Each row has a class, written after it.
[-15   2 -41  -2  24  20   8   0   6 -22 -37  14 -21  13  -8  45 -28 -23
 -10  30 -15  11 -15  -3  14 -21  -6  18  20  17  -5   6  -5 -32 -12]	dese
[ -4  -4  -7 -19  -8 -11   2 -36   5 -14   0   2  23   8   2   0  32 -42
 -14  -7 -27  -8   3  -5 -11  -6   6  28  -8   1 -16  30  23 -33   2]	dese
[  9  18 -21 -10   9 -10   0  -5 -12  15 -31  -1   3  29 -10  -2   9  -3
 -26  -6  -5  -2  18  33   3  -6 -18 -11  22 -26  -1  -6  26  25  -8]	nono
[ -9 -17 -96 -57  52  58  30 -20  45 -60 -69  18 -45  43  21  84 -42 -85
 -16  35 -49 -12 -35   0  22 -79   8  72 -32  46 -29  60 -52 -67 -66]	Rovo
[ 21  20  74  27 -29 -50 -34   2 -36  49  50 -26  46 -25 -24 -49  43  77
 -10 -40  48   0  10  13 -16  47 -10 -22  36 -68 -11 -22  32  67  68]	mavu
[  4  -7 -13 -15  33  21  11  -3  38 -18 -36  -3 -14  22  -8  12 -13   0
  -4  10 -20 -10 -35   3   2 -20   1  34 -27  22  -7   7 -10   4   5]	mavu
[-12  11   3  29  15 -12 -11  11 -18   5   6   5  -4 -13 -26 -11 -25  34
   5   8  29  14   1  -8   5  10   4  -7  36  -2  16 -13  14   9  21]	dese
[-10 -42 -21 -49  10   9 -10 -59  20 -22  -2  -9 -16   4  28  26  20 -54
  -8 -14  -3  -4 -17 -21 -13 -12  13  20 -51  45 -15  37 -10 -37  -3]	pab
[-10 -13 -14  14 -13 -51 -15 -35  26  17  36 -31  21   8  16 -15  55 -17
 -16 -39  38 -28   8   2 -44 -24  40 -14 -14  10 -23  24  25  -7   0]	duna
[ 13  11 -44 -12  52  38  18  -3  29 -43 -36  10 -40  37 -10  34 -59  -6
   0  35 -35  -4 -40   5  20 -33 -12  49 -30  12   0  24 -48 -17 -22]	Rovo
[  3  18  27  47 -24 -52 -10  11 -27  74  39 -37  23 -15  -3 -45  22  59
  11 -38  52   6  28   3 -27  38   5 -70  15 -40  16 -19  42  36  23]	pab
[  8   6  74  50 -24 -48 -29  11 -25  44  35 -22  47   3  -7 -55  45  42
 -31 -33  30 -18  36  20 -35  35  -6 -45  41 -60 -21 -27  61  73  80]	pupum
[ 11 -11   7  21  25  -8 -13 -33  26 -15  10 -10   6  -8  -4 -13   2  27
  -7 -11  33  -5 -25   0 -12 -20  13  16 -12   9 -24   5 -14  26   8]	duna
[ 11 -39 -27 -10  47  23  -6 -60  35 -39  -9 -16 -23  39  -5   2 -14   4
 -15  20 -23   0 -57 -23  17 -35 -21  37 -65  12 -16  12 -17  22  36]	guka
[ 16  11  17  26  -7  10 -10  23  -5   4 -41  15  34  18   0   4  11  -8
 -48  -4 -25  15  20  39   0   5 -12  17  71 -39 -29  -7  64  34  22]	dese
[ 16 -10  61  28 -27 -19 -37  -5 -20  42   5 -14  41 -23  18 -30  39  22
 -29 -39  24  18  36  11 -21  30  -6 -28  37 -40 -20 -15  51  62  61]	pab
[ -5   0   8   8  15  11   0  13 -22  15 -17   8   2  -2  -5  -4  -4   2
 -21  -2   8  -5  17  14  -6  -6  -5  -5  42  -7 -19 -14  13  20  21]	pupum
[  9  11  81  63  -6 -29 -17  17   4  50  38 -17  44 -23  -5 -32  37  70
  -2 -33  62 -10  14   5 -27  29 -15 -35  33 -46 -20 -37  48  74  77]	bavek
[ -43  -32 -114  -86   69   53   23  -45   26  -69  -61    6  -67   41
   17   61  -35  -96   -1   40  -47  -14  -31  -16   19  -82   24   47
  -66   93  -12   55  -47  -75  -60]	pupum
[  1  13   6 -10  14   1   1   8 -34  18   6   1  -4  -6 -20  -9  -9  14
 -13  -6  19  -1  17   4   3   8 -14 -16  25 -16  -7  -8   1  15  10]	pupum
[ -4   7 -25  -4  16   4   5   1 -14  -1 -27  14 -16  11 -18  12 -15   0
  -7  13   9  11  -4  12  10   1  -5   2  29   9  10 -11  -9   1 -16]	nono
[ 26   9  68  52 -26 -29 -16  40 -20  45  20   2  51   0  -6 -32  23  37
 -29 -30  14  -5  30  28 -23  32 -11 -14  69 -67 -17 -13  48  50  52]	Rovo
[ 23  21  37  43 -22  14 -11  18 -30  17 -42  12  28   1 -18 -10  -4  35
 -35  -2 -13  29  13  33   2  10  -4   9  79 -48 -10 -23  27  64  30]	bug
[ -2  -7 -18 -33  20   8  17  -6   5 -12  13  12 -16   2   2  16  -4 -35
   7  -4   2 -11  -7  -9  -2 -14  15  21 -16  27   3  33 -30 -37 -27]	Rovo
[ -2 -41 -50 -20  25  39  11 -42  28 -26 -45   1 -16  13   9  28 -15 -47
 -12  25 -32   0 -33 -23   4 -57   0  39 -28  37 -29  27 -11 -24  -4]	guka
[  1  31  -6  16  28 -19  13   5 -11  23  17  -5 -12 -15 -34 -16 -24  43
  18  -1  37   3  -5 -13   3   0 -21 -21   5  -7  16 -10 -10   0   6]	dese
[  6   6  44  19  15 -32 -17 -35  -8  23  48 -33  15  -9 -13 -27  39  51
   1 -32  44 -10  -8  -8 -11  30 -30 -13 -15 -34 -21 -14  11  46  73]	bavek
[ -1 -17   6 -10 -10  -2   6 -22  44  -8  -3  -3  31  10  44   3  67 -55
   1 -17  -4  -7   4  -4 -29  -8  27  33  -5  35 -29  20  17  -5   0]	bavek
[ 35  31   5   2  19   8  15   4 -16   8 -21  13   3   1 -36  -6 -24  32
  -8  13   1   4  -3  19  18  15 -49   2  17 -38   5 -21 -15  26  -4]	nono
[ 31  17  70  55 -35 -21 -19  18 -39  42  15   2  48  -2  -8 -42   5  64
 -24 -16  30  11  26  21  -5  41  -8 -28  75 -64 -21 -30  42  68  38]	rad
[ -3 -23   4 -22  49  14 -11 -41  -3 -36  10  -6 -16  -6  -8  -4 -13   8
  -1  13  16 -10 -28 -20   5 -16  -8  15 -35  19 -15  11 -26  19  40]	pupum
[-20   6 -18   4  -2  -6   3  23  -8   3  -4   1 -11  31   1   8  -3   6
  -6   6   4   3  -7   2   0   3   6 -16  11   3  19 -17 -11 -18 -24]	Rifi
[-13 -31 -61 -39  -4  43  32 -23  37 -33 -41  30 -24  46  17  40 -11 -77
 -11  26 -57   3 -27  -8  -3 -33  30  63 -11  67   3  20 -17 -73 -64]	guka
[ 15 -12  41  18 -19  -5 -10 -29  -3  -1  12  -8  22   6   8  -5  50  -3
 -37 -20  -1  -7 -10  11 -18  18  -4  18  13 -30 -24  -4  18  31  70]	bug
[ 21 -25  12  -4  21  26 -11 -34  12 -28   2   4 -13   4 -11  -7 -23  20
   1  26 -16   6 -39 -23  17  -5 -24  24 -32   5   2  -7 -20  22  34]	guka
[  7  17 -61 -12  67  63  28  -8  18 -42 -79  14 -58  31 -29  27 -80   2
   4  43 -35  19 -33   7  37 -56  -7  38 -28  25  19   9 -45  16 -30]	bug
[ -4 -20  24   4  36   2 -12 -28  25 -30   5  -3   0  -9   0  -7   2   4
  -1   5  10  -2 -25 -17  -5 -12  -1  10 -30  17 -10   7   8  10  46]	dese
[-10  20  33  13 -16 -18  -2  13 -10  38  36   0   9 -17   5  -4  22  30
  13 -18  47  -4  15   2 -21  25  -6 -14  29  -8   0 -26  10  -1  25]	bavek
[  7   0  69  34 -16 -53 -28 -34  -9  24  53 -25  52 -18  -7 -51  56  46
 -16 -41  43  -4   4  -4 -25  20  -3 -13   4 -55 -31   2  49  49  77]	dese
[  6  31 -56   8  33  58  41  18  21 -34 -66  37 -59  31 -33  57 -88   7
   6  54 -24  18 -44   6  27 -26  -4  50  15  34  31 -14 -74 -30 -56]	bug
[ -7   0 -37 -22  -6   8   8 -28   1 -17 -20   7 -14  10   8  17  10 -35
   0  -5   5  15 -12   2  -3 -29  37  39   7  33  -3  28 -26 -23 -39]	bug
[ -7 -22  -3 -12 -22 -20 -21 -19  -2  -3 -19  10  18  29  12   1  45 -53
 -24  -5 -29  -4  19  13 -19   6  14   4  18  12   2   5  35 -13   5]	nono
[ -2 -18  20  25  22 -17  -7 -10   9  -3  19 -23   3  13   0 -29  19  28
   5 -12  25 -23 -24 -11 -14  10  -4 -21 -32 -11  -1  -9  12  34  46]	Rifi
[ 15  -9 -40 -10  35  34   4 -16 -17  -9 -59  11 -11  40   2  31 -28 -15
 -35  11 -15  16  -4  22  22 -32 -12  20  40   4 -35  13   8  18 -18]	rad
[ -1   4 -69 -38  50  53  31  -2   5 -41 -80  31 -46  32 -18  35 -64 -31
  -5  43 -42  10 -20  21  39 -22 -16  44   3  32  15  -3 -36 -30 -62]	nono
[ 16  -6  33  24  23  -4  -8 -31  -1  -6   1 -16  10  15 -23 -28   6  47
 -18 -10   1   5 -25   6  -6  -1  -8   6 -21 -26   0  -2  18  56  65]	bug
[ -3  -3  42  34 -23 -29 -29   5 -44  16  15  -9  40  -6  -1 -39  35  38
 -16 -18  27  14  10   5  -7  35   0 -14  51 -36  -6 -25  17  42  39]	Rifi
[  0 -32  23  -6  27   1 -18 -42  -8 -12  23 -10 -11 -14   7   3  -5  16
  -9   1  37   0 -26 -26   9  -5 -19  -5 -27   5 -34   2 -22   4  53]	rad
[ -1 -22 -48 -28   4   1 -12 -49  23 -30 -16  -3   6  -3  21  21  31 -63
  -9  -2 -12  -5  -8  -8 -14 -47  31  32 -17  43 -34  49 -14 -28 -31]	duna
[ -5   6   3  14   8  13   2  22  -1   1 -28   5  -7  19  -4   3 -11   9
 -16   5  -8  -1  -6   3   4  -3 -15  -8  10 -15  -4 -18  -6  14   8]	Rifi
[-17 -20 -38 -56  25  30  14 -43  10 -50 -28  22 -17  16   1  31  -6 -66
 -13  12 -36   3 -21  -8   6 -28  19  54 -15  53 -13  41  -8 -55 -32]	dese
[ 17 -28  65  37  -8 -35 -38 -44  -5   6  41 -20  32   2  18 -44  41  30
  -8 -22  27 -10  -5 -10 -20  22  -1 -16 -11 -25 -29  -6  29  50  83]	rad
[-15 -16 -85 -15  43  45  36 -18  46 -50 -72   6 -49  54   4  42 -36 -67
  -5  34 -45  -6 -35   3   3 -66  35  43 -33  68   8  35 -27 -35 -50]	bug
[  3   4  14  32   6   8 -16  34 -15   2 -17  10   1  -6  -7 -10 -25   4
  -7   8 -11   9  18   7   8   2   0   4  36 -22  -3   2   6  24  27]	Rovo
[  2  15 -66 -38  62  65  24 -15  -4 -48 -74  23 -40   6 -33  31 -79 -22
  -7  47 -47  25 -25  -8  45 -48 -17  51  -2  27  -5  28 -34 -19 -36]	dese
[-17 -23 -74 -57  80  37  19 -52  16 -54 -43  -1 -61  30   4  19 -62 -14
  35  37 -18   1 -44 -18  31 -53  15  18 -79  78  14  34 -38 -38 -52]	rad
[  4   5  47  56  -9 -19 -17  26 -12  22 -10  -1  24  25 -20 -33   3  25
 -31  -2 -12 -15  24  20 -25  29  -4 -25  51 -28  -3 -33  45  52  56]	pupum
[ 13  12  15  15   7   4  -5 -10 -16   4 -27  -4  40 -17   0 -23  13  10
 -34 -10   4  23  13  17   0 -13  -4  21  48 -36 -42   9  39  45  32]	dese
[-38 -28 -59 -46  27  25  10 -22   2 -35 -38  12 -29  30   8  25 -23 -58
  -3  21 -19 -23  -6  -2  -9 -41  43  28  -2  69   0  30  -3 -45 -43]	pupum
[  1   2 -38 -25  69  58  12 -27  21 -50 -43   6 -40  13 -14  25 -56   5
  17  44 -36   5 -46 -10  33 -27 -29  50 -46  34  -2   5 -45  -5   1]	bavek
[ 18  11  16  33   5  14  13   4  -7   8 -30   3   7  18 -17  -9  -6  23
 -22  -2 -11   2  -2  27  -2   5  -6  10  33 -26   2 -17  18  43  28]	bug
[ -2 -17 -73 -28  83  53  16 -49  52 -74 -43   2 -59  21 -11  31 -65 -17
   7  40 -23 -16 -58 -12  27 -63   5  49 -72  61  -5  27 -62 -15 -34]	duna
[-14 -35  10  -1 -23 -21 -18 -19  12  -8  12  -7  15  26  30   0  65 -48
 -20 -21 -11 -20  -3 -12 -27  11  11   4 -12   8 -14   6  17 -21  30]	Rifi
[ 14  23 -16  14  31  28  34 -12  -1  -4 -48  -2 -14  25 -30   7 -31  26
 -18   8 -18   1 -21  25  16 -17 -23  21   2 -26  -7  -6 -12  30   5]	bug
[ 11 -11  49  35  12 -17 -14  -4  -6   6  30 -13  18  -8  -9 -33   7  36
  -1 -16  13 -15  -7  -3  -9  21  -1  -2  -1 -36 -10   5  18  42  64]	Rovo
[ 19  15  48  35 -16 -10 -31  31 -27  15   9   7  25  -5 -14 -26  -9  29
 -15  -1 -13   7  26  10   9  24 -14  -6  41 -58  -2  -7  13  44  41]	Rovo
[ -4 -12 -74 -28  41  29   9 -26  37 -50 -41   9 -36  25  -1  18 -38 -42
  11  36 -39 -20 -29  -1   3 -55  18  36 -41  70   2  35 -34 -38 -51]	duna
[ -7 -42  39  18 -23 -27 -47 -27   5  18  14 -21  24  -8  31 -23  41 -12
  -7 -20   1  -5  15 -16 -43   9  23 -34 -14  15   3   5  46  15  55]	pab
[ -9  -3 -46 -16  38  13   2 -21 -12 -21 -47   8 -24  27 -24  21 -25  -5
 -20  15  -5  16 -19  16  19 -15  -9  22  14  11  -4   4  -8   5 -13]	nono
[  1 -39  14  -6  43   1 -16 -55   9 -25  15 -12 -21  13   4  -3  -8   8
  -1   2  20  -4 -34 -27   2 -15   0  -4 -50  28 -17  11 -17  11  39]	rad
[ -1 -10  -9   9  49  15   8 -10  38 -34 -10  -1 -27  20  -6   9 -41   5
   6  21 -12 -19 -35 -11   7 -24  -2  29 -45  12   1  13 -36  -4  16]	Rovo
[ 12 -18 -26 -24  39  46  -6 -30   0 -20 -59   6 -25  20  -2  25 -34 -13
 -22  10 -34  15 -14   6  19 -17 -25  27 -11   9 -19  16  -1  20   9]	pab
[-24 -20 -28 -16   1 -15 -13 -21  -4  -6   9   0  -3 -13   1 -10  12 -38
  11  -3  -4 -10  14  -7 -17 -26  39 -10 -14  51   6  27  -1 -35 -26]	duna
[-26 -10  13  19 -21 -45 -20 -18  14  19  24 -16  16  28  14  -9  50  -9
   5 -23  19 -25  13   2 -43  14  26  -9   8  19  -1  -2  42  -5  29]	bavek
[ -6  13 -37 -26  57  33  25 -23  16 -35 -20  10 -47  15 -30  21 -62  13
   8  32   5  -4 -37 -21  14 -32  -4  31 -37  36   6   9 -65 -16 -24]	pupum
[ 15  33  41  56 -22 -41 -11  28  -1  40  53   0   9 -10 -30 -22  -3  56
   0 -11  39  -6  14   5 -27  31   2 -48  27 -22  29 -37  -5  14   7]	duna
[ 21  14  -2 -17  18  16   3   1   9   1 -40  -2   4  17 -17  17  -4   8
 -25  -1 -10   3  -7  19  11 -15 -18  24  15 -20 -25   6  -2  35   4]	mavu
[ 10  -9  78  53 -33 -38 -23  -7   3  26  40 -17  40 -18  14 -42  64  27
  -7 -37  41  -5  11   7 -35  21  17 -23  11 -35  -9 -15  41  60  77]	bug
